Below are the code and all the weights of a small trained network. Each question names an input and a target symbol and asks about switching units off, where a switched-off unit gives its printed mean instead of its output.

import numpy as np


def w(rows, s, z=0):
    codes = np.array(rows[::2]) - 128.0
    scale = np.full(codes.shape[1], s)
    scale[-1] = z or s
    return codes * scale


def norm(h):
    return h / np.sqrt((h * h).mean(-1, keepdims=True) + 1e-5)


def f(y):
    return np.maximum(y, 0)


def softmax(a):
    e = np.exp(a - a.max(-1, keepdims=True))
    return e / e.sum(-1, keepdims=True)


def log_softmax(a):
    a = a - a.max(-1, keepdims=True)
    return a - np.log(np.exp(a).sum(-1, keepdims=True))


def net(x, mask):
    ids = ['αγδζηθλξπστω'.index(c) for c in x.split()]
    T = len(ids)
    res = E[ids] + P[:T]
    r = norm(res)
    for j in range(2):
        rows = slice(2 * j, 2 * j + 2)
        q, k, v = (r @ M[0][rows].T for M in (Q, K, V))
        z = softmax(np.where(np.tri(T) > 0, q @ k.T / 2**0.5, -1e9)) @ v
        o = O[0][rows]
        res = res + np.where(mask[j], z, o[:, -1]) @ o[:, :-1]
    y = f(norm(res) @ A[0][:, :-1].T + A[0][:, -1])
    res = res + np.where(mask[2:10], y, B[0][:, -1]) @ B[0][:, :-1]
    return log_softmax(norm(res)[-1] @ U[:, :-1].T + U[:, -1])


Q, K, V, O, A, B = {}, {}, {}, {}, {}, {}
E = w([
[114,88,254,72,155],'α',
[161,128,125,73,203],'γ',
[155,139,99,130,208],'δ',
[162,62,64,195,163],'ζ',
[143,50,68,198,148],'η',
[118,157,75,121,154],'θ',
[109,174,136,206,160],'λ',
[150,99,102,104,155],'ξ',
[177,88,144,123,211],'π',
[125,126,83,66,106],'σ',
[127,139,124,201,126],'τ',
[111,160,53,54,117],'ω',
],0.019)
P = w([
[115,162,152,100,112],'0',
[10,34,153,101,198],'1',
[152,46,81,206,118],'2',
[124,155,144,114,110],'3',
[22,76,122,46,193],'4',
[149,73,106,141,99],'5',
[127,151,141,117,113],'6',
[49,87,94,13,238],'7',
[147,55,78,214,112],'8',
[126,152,143,118,111],'9',
],0.014)
Q[0] = w([
[115,255,91,186,159],'H1',
[136,200,120,165,196],'H1',
[130,189,151,193,66],'H2',
[155,71,132,151,119],'H2',
],0.0084)
K[0] = w([
[132,254,104,154,197],'H1',
[105,171,155,147,212],'H1',
[102,194,190,179,77],'H2',
[159,124,121,141,142],'H2',
],0.0098)
V[0] = w([
[182,165,95,135,135],'H1',
[172,133,109,121,135],'H1',
[111,199,249,199,2],'H2',
[175,134,145,128,104],'H2',
],0.0059)
O[0] = w([
[188,115,101,147,59,123],'H1',
[254,77,80,50,135,130],'H1',
[178,88,95,172,135,2],'H2',
[99,118,127,231,128,106],'H2',
],0.006,0.0087)
A[0] = w([
[59,112,138,90,146,136],'N1',
[161,205,67,91,128,139],'N2',
[47,122,91,105,148,100],'N3',
[118,236,113,131,158,168],'N4',
[147,68,168,124,151,3],'N5',
[138,148,154,194,116,149],'N6',
[79,87,108,142,5,22],'N7',
[151,110,100,132,160,217],'N8',
],0.014,0.0042)
B[0] = w([
[31,150,113,158,157,253],'N1',
[150,108,146,216,98,226],'N2',
[126,178,130,91,162,247],'N3',
[170,55,83,127,143,207],'N4',
[121,248,101,194,119,151],'N5',
[125,190,171,83,118,165],'N6',
[121,24,194,195,131,153],'N7',
[116,143,154,65,85,227],'N8',
],0.011,0.0073)
U = w([
[55,112,117,152,173,103],'α',
[131,156,108,105,143,198],'γ',
[176,76,90,97,181,75],'δ',
[165,85,82,166,133,163],'ζ',
[186,70,119,160,145,164],'η',
[140,189,9,163,81,3],'θ',
[147,190,135,157,44,172],'λ',
[153,118,109,68,37,138],'ξ',
[188,163,103,163,141,174],'π',
[121,50,172,125,92,87],'σ',
[122,117,188,151,88,195],'τ',
[86,116,96,177,45,51],'ω',
],0.012,0.0028)

Each question gives the input, a string of symbols that net reads in full, and the target symbol t.
The units are the heads (2 rows each of Q, K, V and O) and the neurons (one row each of A and B). Each row of codes is followed by its name. A weight is (code - 128) times the scale printed after its matrix; where a second scale follows, it is the last column's (O, A, B and U).
mask holds one flag per unit, heads first, then neurons. A switched-off unit (its flag False) gives its mean, the last column of its rows in O or B, instead of its output. The means were averaged over made-up inputs and are rounded, as every weight is.
A unit's drop is (log p(t) with every unit on - log p(t) with that unit switched off) / (log p(t) with every unit on - log p(t) with every unit switched off).
The circuit of an input: a set's keep is (log p(t) with only the set's units on - log p(t) with every unit switched off) / (log p(t) with every unit on - log p(t) with every unit switched off). Starting from all 10 units, units are removed one at a time, each time the one whose removal leaves the highest keep (on an exact tie, the one counted first), for as long as the keep stays at least 0.8.
units of the circuit, in order: the units of the circuit, biggest drop first
top k neurons: the k neurons with the biggest drops, biggest first
which heads matter: for each layer, one digit per head in row order, 1 if its drop is at least 0.15 and else 0, layers parted by /
drop of u: that unit's drop, to one decimal
input ζ θ δ, target δ: units of the circuit, in order => [N1 N8]
input π ξ ω ω α τ, target τ: units of the circuit, in order => [N6 N7]
input γ ω π, target π: top neuron => [N5]
input η ξ α, target α: which heads matter => 10
input ζ ζ ω ξ η τ, target τ: top 4 neurons => [N6 N7 N4 N2]
input ω λ ξ, target ξ: units of the circuit, in order => [N8 N1 N4]
input ζ ζ γ, target γ: units of the circuit, in order => [N5 N8]
input δ π α ξ ζ δ λ, target π: units of the circuit, in order => [N6 N4 N1]
input π η ω λ, target π: which heads matter => 00
input τ τ ω σ ζ σ σ ζ γ, target γ: which heads matter => 01
input ζ δ λ η ω ξ, target ξ: which heads matter => 10
input ω σ π ξ, target α: which heads matter => 00
input λ ω ζ ω π ω σ σ σ γ, target δ: units of the circuit, in order => [N4 N3]
input ζ π η π θ α θ σ δ, target δ: top 3 neurons => [N1 N2 N8]
input ζ γ λ θ π α, target α: top 2 neurons => [N1 N8]
input ξ δ η η, target σ: top 2 neurons => [N7 N1]
input α η α ζ α λ, target λ: top 3 neurons => [N6 N1 N3]
input θ ζ ω, target ω: top neuron => [N7]
input γ η π α ω π ζ ζ ω η, target σ: top 2 neurons => [N1 N7]
input δ ω σ ζ σ τ δ, target η: top neuron => [N2]
input ζ δ ω σ γ σ ξ η α ω, target θ: drop of N8 => 0.2
input η η ζ ζ ω τ ζ, target ξ: drop of N2 => 0.2
input ξ ξ τ γ ξ ω σ, target ω: drop of N2 => 0.8
input ξ δ σ ζ η ω τ τ ζ ω, target θ: drop of N4 => 0.2
